Below are the code and all the weights of a small trained network. Each question names an input and a class and asks about switching units off, where a switched-off unit gives its printed mean instead of its output.

import numpy as np


def w(rows, s, z=0):
    codes = np.array(rows[::2]) - 128.0
    scale = np.full(codes.shape[1], s)
    scale[-1] = z or s
    return codes * scale


def f(y):
    return y / 2 * (1 + np.tanh(0.7978845608 * (y + 0.044715 * y**3)))


def log_softmax(a):
    a = a - a.max(-1, keepdims=True)
    return a - np.log(np.exp(a).sum(-1, keepdims=True))


def net(x, mask):
    res = np.array(x, float).reshape(1, 8) / 4 @ E
    y = f(res @ A[0][:, :-1].T + A[0][:, -1])
    res = res + np.where(mask, y, B[0][:, -1]) @ B[0][:, :-1]
    return log_softmax(res[-1] @ U[:, :-1].T + U[:, -1])


A, B = {}, {}
E = w([
[19,97,162,182,149,121,131,86,75,205,72],'x0',
[56,151,48,148,74,206,134,169,177,83,42],'x1',
[111,73,11,72,175,50,140,121,168,163,104],'x2',
[95,130,188,95,57,55,156,196,141,136,122],'x3',
[194,171,153,71,154,124,154,111,93,130,2],'x4',
[127,132,133,119,126,134,123,124,136,140,132],'x5',
[181,112,127,177,127,159,245,149,159,192,134],'x6',
[122,127,131,111,135,144,130,139,125,133,137],'x7',
],0.0084)
A[0] = w([
[157,126,144,131,107,140,136,134,108,99,152,6],'n0',
[92,124,108,160,111,134,128,129,149,128,176,51],'n1',
[195,121,105,162,118,134,218,131,152,161,137,91],'n2',
[93,146,138,75,117,89,64,113,123,59,134,85],'n3',
[102,143,203,87,44,22,152,227,132,103,97,78],'n4',
[181,127,106,181,170,180,99,72,105,95,104,129],'n5',
[152,89,147,193,107,147,244,154,182,151,122,65],'n6',
[62,91,149,148,136,134,151,109,90,159,106,2],'n7',
[139,122,145,94,145,125,121,129,113,166,168,112],'n8',
[101,129,64,154,91,192,130,162,192,92,85,53],'n9',
[151,74,165,132,168,90,129,92,96,157,204,36],'n10',
[135,169,117,131,145,98,70,157,99,114,126,28],'n11',
[72,89,106,164,95,101,101,161,162,127,255,3],'n12',
[145,75,57,70,155,73,157,147,175,131,112,51],'n13',
[136,189,208,174,89,225,137,137,88,76,109,5],'n14',
[46,109,138,146,150,152,139,104,95,176,92,3],'n15',
[111,145,86,177,66,140,109,136,137,131,81,73],'n16',
[139,150,75,136,231,182,106,116,98,92,151,52],'n17',
[182,118,157,130,176,72,105,114,97,139,200,10],'n18',
[173,134,154,102,139,87,146,90,86,163,136,98],'n19',
[71,137,110,110,150,184,141,169,154,100,95,16],'n20',
[233,167,88,59,105,145,132,175,206,40,186,33],'n21',
[185,193,150,43,154,109,148,134,85,129,13,31],'n22',
[104,104,125,119,101,105,50,102,101,77,108,75],'n23',
[85,85,20,93,183,82,138,105,160,158,69,57],'n24',
],0.0093,0.0069)
B[0] = w([
[180,240,141,184,175,71,125,50,189,180,93,125],'n0',
[204,116,130,158,144,155,131,129,157,110,96,149],'n1',
[94,177,74,84,184,146,76,181,74,135,141,214],'n2',
[125,200,89,78,214,160,109,196,57,160,124,193],'n3',
[116,134,48,98,133,145,221,1,203,194,195,241],'n4',
[93,102,74,82,106,129,204,62,176,185,203,218],'n5',
[130,190,78,69,215,143,86,178,52,122,153,227],'n6',
[120,128,148,189,178,60,97,91,121,185,74,161],'n7',
[137,120,111,110,84,108,145,158,132,92,109,162],'n8',
[142,152,179,48,111,113,191,140,147,57,42,219],'n9',
[114,161,163,84,93,105,169,142,163,41,65,203],'n10',
[150,187,127,155,184,109,135,130,100,126,108,131],'n11',
[234,70,64,248,169,220,95,124,176,84,85,216],'n12',
[180,203,226,168,70,123,71,110,137,126,209,209],'n13',
[176,174,219,147,70,92,34,127,159,121,212,228],'n14',
[116,89,156,169,152,44,122,88,89,158,76,180],'n15',
[142,122,176,50,126,97,196,146,152,88,83,176],'n16',
[98,130,88,113,133,142,204,64,171,196,159,180],'n17',
[132,172,182,72,107,112,206,153,170,58,44,197],'n18',
[103,128,158,106,89,140,135,156,152,60,77,197],'n19',
[159,180,124,112,92,95,176,159,150,72,76,157],'n20',
[30,57,188,196,135,16,105,96,47,238,46,255],'n21',
[200,42,54,238,149,254,84,165,182,99,92,245],'n22',
[166,193,94,95,218,130,112,170,81,138,154,177],'n23',
[168,173,210,151,71,121,84,132,131,117,216,253],'n24',
],0.008)
U = w([
[144,149,182,66,88,110,189,159,160,18,26,104],'0',
[190,189,238,184,68,103,49,123,135,119,254,100],'1',
[210,53,79,253,160,222,97,155,163,83,78,111],'2',
[66,70,175,210,154,31,107,102,46,214,40,114],'3',
[127,206,76,49,235,148,88,195,27,127,163,112],'4',
[114,124,71,92,112,142,231,35,200,188,210,108],'5',
[106,83,139,109,88,149,114,146,102,102,160,252],'6',
],0.0076,0.025)

Each question gives the input, the list of numbers given to net, and the class t.
The units are the neurons (one row each of A and B). Each row of codes is followed by its name. A weight is (code - 128) times the scale printed after its matrix; where a second scale follows, it is the last column's (A, B and U).
mask holds one flag per neuron, in row order. A switched-off neuron (its flag False) gives its mean, the last column of its row in B, instead of its output. The means were averaged over made-up inputs and are rounded, as every weight is.
A unit's drop is (log p(t) with every unit on - log p(t) with that unit switched off) / (log p(t) with every unit on - log p(t) with every unit switched off).
The circuit of an input: a set's keep is (log p(t) with only the set's units on - log p(t) with every unit switched off) / (log p(t) with every unit on - log p(t) with every unit switched off). Starting from the 12 units with the biggest drops (on a tie, the unit counted first), units are removed one at a time, each time the one whose removal leaves the highest keep (on an exact tie, the one counted first), for as long as the keep stays at least 0.8.
units of the circuit, in order: the units of the circuit, biggest drop first
k most important neurons: the k neurons with the biggest drops, biggest first
drop of u: that unit's drop, to one decimal
input [5,8,7,0,-7,-3,-3,6], class 0: 2 most important neurons : (n9; n16)
input [4,0,4,-6,-4,7,-1,0], class 5: units of the circuit, in order : (n21; n17)
input [-8,-1,4,3,-8,4,-6,6], class 2: most important neuron : (n12)
input [-1,2,4,6,4,2,6,-4], class 4: 2 most important neurons : (n6; n2)
input [-5,-5,7,-2,8,-8,-4,2], class 2: 2 most important neurons : (n22; n14)
input [6,1,0,2,-7,-7,-2,6], class 2: 2 most important neurons : (n12; n21)
input [-1,-6,3,7,7,6,8,-2], class 4: 2 most important neurons : (n2; n6)
input [-4,8,-5,2,-8,0,-8,4], class 0: 3 most important neurons : (n9; n22; n16)
input [-5,-6,7,3,-2,4,-4,4], class 1: 2 most important neurons : (n13; n9)
input [-1,-4,3,8,5,-1,8,2], class 4: 4 most important neurons : (n6; n2; n5; n17)
input [-7,0,2,-8,-4,-7,-8,-3], class 4: 2 most important neurons : (n3; n23)
input [-6,-2,7,-7,5,6,0,-5], class 1: 2 most important neurons : (n13; n24)
input [0,-7,7,1,-7,7,5,-5], class 0: 4 most important neurons : (n10; n18; n22; n14)
input [-5,5,-6,-8,-5,-2,-6,-2], class 5: units of the circuit, in order : (n5)
input [4,5,3,-2,-4,-4,0,-3], class 0: units of the circuit, in order : (n9; n16)
input [7,-4,8,5,3,6,-8,-5], class 1: 2 most important neurons : (n24; n13)
input [-7,-8,-6,3,-8,-5,7,-7], class 0: units of the circuit, in order : (n18; n10)
input [-3,3,3,-2,6,-8,2,-1], class 2: drop of n22 : 1.7
input [7,-1,-7,-3,-2,-6,3,3], class 1: drop of n21 : 2.5
input [-5,5,7,-2,2,5,2,-5], class 1: units of the circuit, in order : (n13)
input [-6,-2,2,-8,4,-7,4,7], class 5: drop of n3 : 0.0
